Below are the code and all the weights of a small trained network. Each question names an input and a class and asks about switching units off, where a switched-off unit gives its printed mean instead of its output.

import numpy as np


def w(rows, s, z=0):
    codes = np.array(rows[::2]) - 128.0
    scale = np.full(codes.shape[1], s)
    scale[-1] = z or s
    return codes * scale


def norm(h):
    return h / np.sqrt((h * h).mean(-1, keepdims=True) + 1e-5)


def f(y):
    return y / 2 * (1 + np.tanh(0.7978845608 * (y + 0.044715 * y**3)))


def log_softmax(a):
    a = a - a.max(-1, keepdims=True)
    return a - np.log(np.exp(a).sum(-1, keepdims=True))


def net(x, mask):
    res = np.array(x, float).reshape(1, 6) / 4 @ E
    u = 0
    for l in range(2):
        y = f(norm(res) @ A[l][:, :-1].T + A[l][:, -1])
        res = res + np.where(mask[u : u + 12], y, B[l][:, -1]) @ B[l][:, :-1]
        u += 12
    return log_softmax(norm(res)[-1] @ U[:, :-1].T + U[:, -1])


A, B = {}, {}
E = w([
[178,189,42,97,184,145,141],'x0',
[128,130,126,124,121,129,128],'x1',
[163,135,120,138,156,1,113],'x2',
[137,134,140,132,133,128,134],'x3',
[136,131,138,129,127,128,136],'x4',
[69,191,154,198,113,81,134],'x5',
],0.0085)
A[0] = w([
[100,217,81,171,156,137,119,53],'0.n0',
[145,154,108,124,153,169,197,81],'0.n1',
[67,171,125,178,109,191,173,90],'0.n2',
[145,132,121,111,103,107,111,130],'0.n3',
[104,92,149,116,104,162,112,2],'0.n4',
[143,180,97,147,150,185,165,90],'0.n5',
[165,153,165,143,132,140,177,165],'0.n6',
[117,172,102,163,119,150,161,50],'0.n7',
[137,216,89,149,104,155,75,39],'0.n8',
[107,79,148,91,88,122,106,57],'0.n9',
[121,88,164,89,105,132,107,69],'0.n10',
[130,2,167,76,139,122,142,142],'0.n11',
],0.0092,0.0038)
B[0] = w([
[121,49,181,57,156,49,186,203],'0.n0',
[119,100,101,100,21,141,123,167],'0.n1',
[104,133,156,79,253,147,68,236],'0.n2',
[122,126,93,105,141,86,101,135],'0.n3',
[98,97,160,85,74,193,78,142],'0.n4',
[56,88,91,106,39,156,141,193],'0.n5',
[87,104,149,91,152,170,83,151],'0.n6',
[112,98,194,99,184,61,101,150],'0.n7',
[114,18,175,64,51,136,157,163],'0.n8',
[169,205,163,135,199,138,177,160],'0.n9',
[136,184,146,173,235,113,183,157],'0.n10',
[100,100,112,87,141,94,226,252],'0.n11',
],0.0066,0.005)
A[1] = w([
[74,156,161,155,98,198,10,19],'1.n0',
[202,119,76,55,185,82,42,251],'1.n1',
[90,216,146,185,159,187,100,28],'1.n2',
[141,139,81,117,65,233,96,20],'1.n3',
[127,116,134,76,140,87,42,103],'1.n4',
[163,149,140,217,79,91,64,80],'1.n5',
[132,184,102,242,59,60,128,108],'1.n6',
[176,159,166,153,132,212,200,41],'1.n7',
[152,125,175,157,145,2,203,131],'1.n8',
[58,158,199,222,105,123,139,152],'1.n9',
[105,82,125,32,147,189,201,88],'1.n10',
[190,136,43,117,62,171,58,234],'1.n11',
],0.0085,0.0031)
B[1] = w([
[221,210,123,227,166,74,103,158],'1.n0',
[171,197,174,238,196,124,141,199],'1.n1',
[207,151,88,135,106,73,186,142],'1.n2',
[195,68,25,126,105,85,228,155],'1.n3',
[90,119,150,126,76,205,65,145],'1.n4',
[17,39,206,65,108,188,18,141],'1.n5',
[92,62,124,18,26,200,106,159],'1.n6',
[61,84,206,53,67,171,41,138],'1.n7',
[203,98,2,96,85,230,178,248],'1.n8',
[80,187,206,161,192,100,95,193],'1.n9',
[56,115,139,105,59,94,65,254],'1.n10',
[234,191,116,216,172,84,146,167],'1.n11',
],0.0075,0.0082)
U = w([
[8,43,212,67,43,169,69,154],'0',
[221,67,48,94,82,137,197,27],'1',
[153,226,238,255,233,78,48,253],'2',
],0.0084,0.0027)

Each question gives the input, the list of numbers given to net, and the class t.
The units are the neurons (one row each of A and B). Each row of codes is followed by its name. A weight is (code - 128) times the scale printed after its matrix; where a second scale follows, it is the last column's (A, B and U).
mask holds one flag per neuron, layer by layer. A switched-off neuron (its flag False) gives its mean, the last column of its row in B, instead of its output. The means were averaged over made-up inputs and are rounded, as every weight is.
A unit's drop is (log p(t) with every unit on - log p(t) with that unit switched off) / (log p(t) with every unit on - log p(t) with every unit switched off).
The circuit of an input: a set's keep is (log p(t) with only the set's units on - log p(t) with every unit switched off) / (log p(t) with every unit on - log p(t) with every unit switched off). Starting from the 12 units with the biggest drops (on a tie, the unit counted first), units are removed one at a time, each time the one whose removal leaves the highest keep (on an exact tie, the one counted first), for as long as the keep stays at least 0.8.
circuit, biggest first: the units of the circuit, biggest drop first
k most important neurons: the k neurons with the biggest drops, biggest first
k most important neurons of layer l: the k neurons of layer l with the biggest drops, biggest first
drop when u is switched off: that unit's drop, to one decimal
input [-8,-6,1,-8,5,-5], class 1: 2 most important neurons of layer 0	(0.n11, 0.n10)
input [6,-6,1,-6,5,8], class 1: circuit, biggest first	(1.n8, 0.n0)
input [3,-5,7,-4,-4,7], class 1: 2 most important neurons	(1.n8, 0.n0)
input [8,2,7,2,1,-8], class 2: circuit, biggest first	(1.n1)
input [1,2,5,4,-6,3], class 1: 3 most important neurons	(1.n8, 1.n10, 0.n0)
input [0,8,7,7,-3,4], class 0: 3 most important neurons	(1.n5, 0.n11, 1.n6)
input [0,2,3,7,-5,4], class 0: 3 most important neurons	(0.n11, 0.n2, 1.n6)
input [5,-4,5,-2,-8,4], class 1: 2 most important neurons	(1.n8, 0.n2)
input [3,-5,2,1,-2,7], class 1: 2 most important neurons	(1.n8, 0.n0)
input [-6,0,-8,7,-7,1], class 2: 2 most important neurons of layer 0	(0.n0, 0.n8)
input [2,2,5,4,-5,-1], class 2: 2 most important neurons	(1.n1, 0.n11)
input [-1,7,5,-8,-6,3], class 0: 2 most important neurons	(0.n11, 1.n5)
input [1,-5,4,0,2,6], class 1: drop when 0.n1 is switched off	0.1
input [5,-3,7,-8,8,-5], class 2: drop when 1.n1 is switched off	0.2
input [-8,-3,8,1,-2,3], class 0: most important neuron	(1.n5)
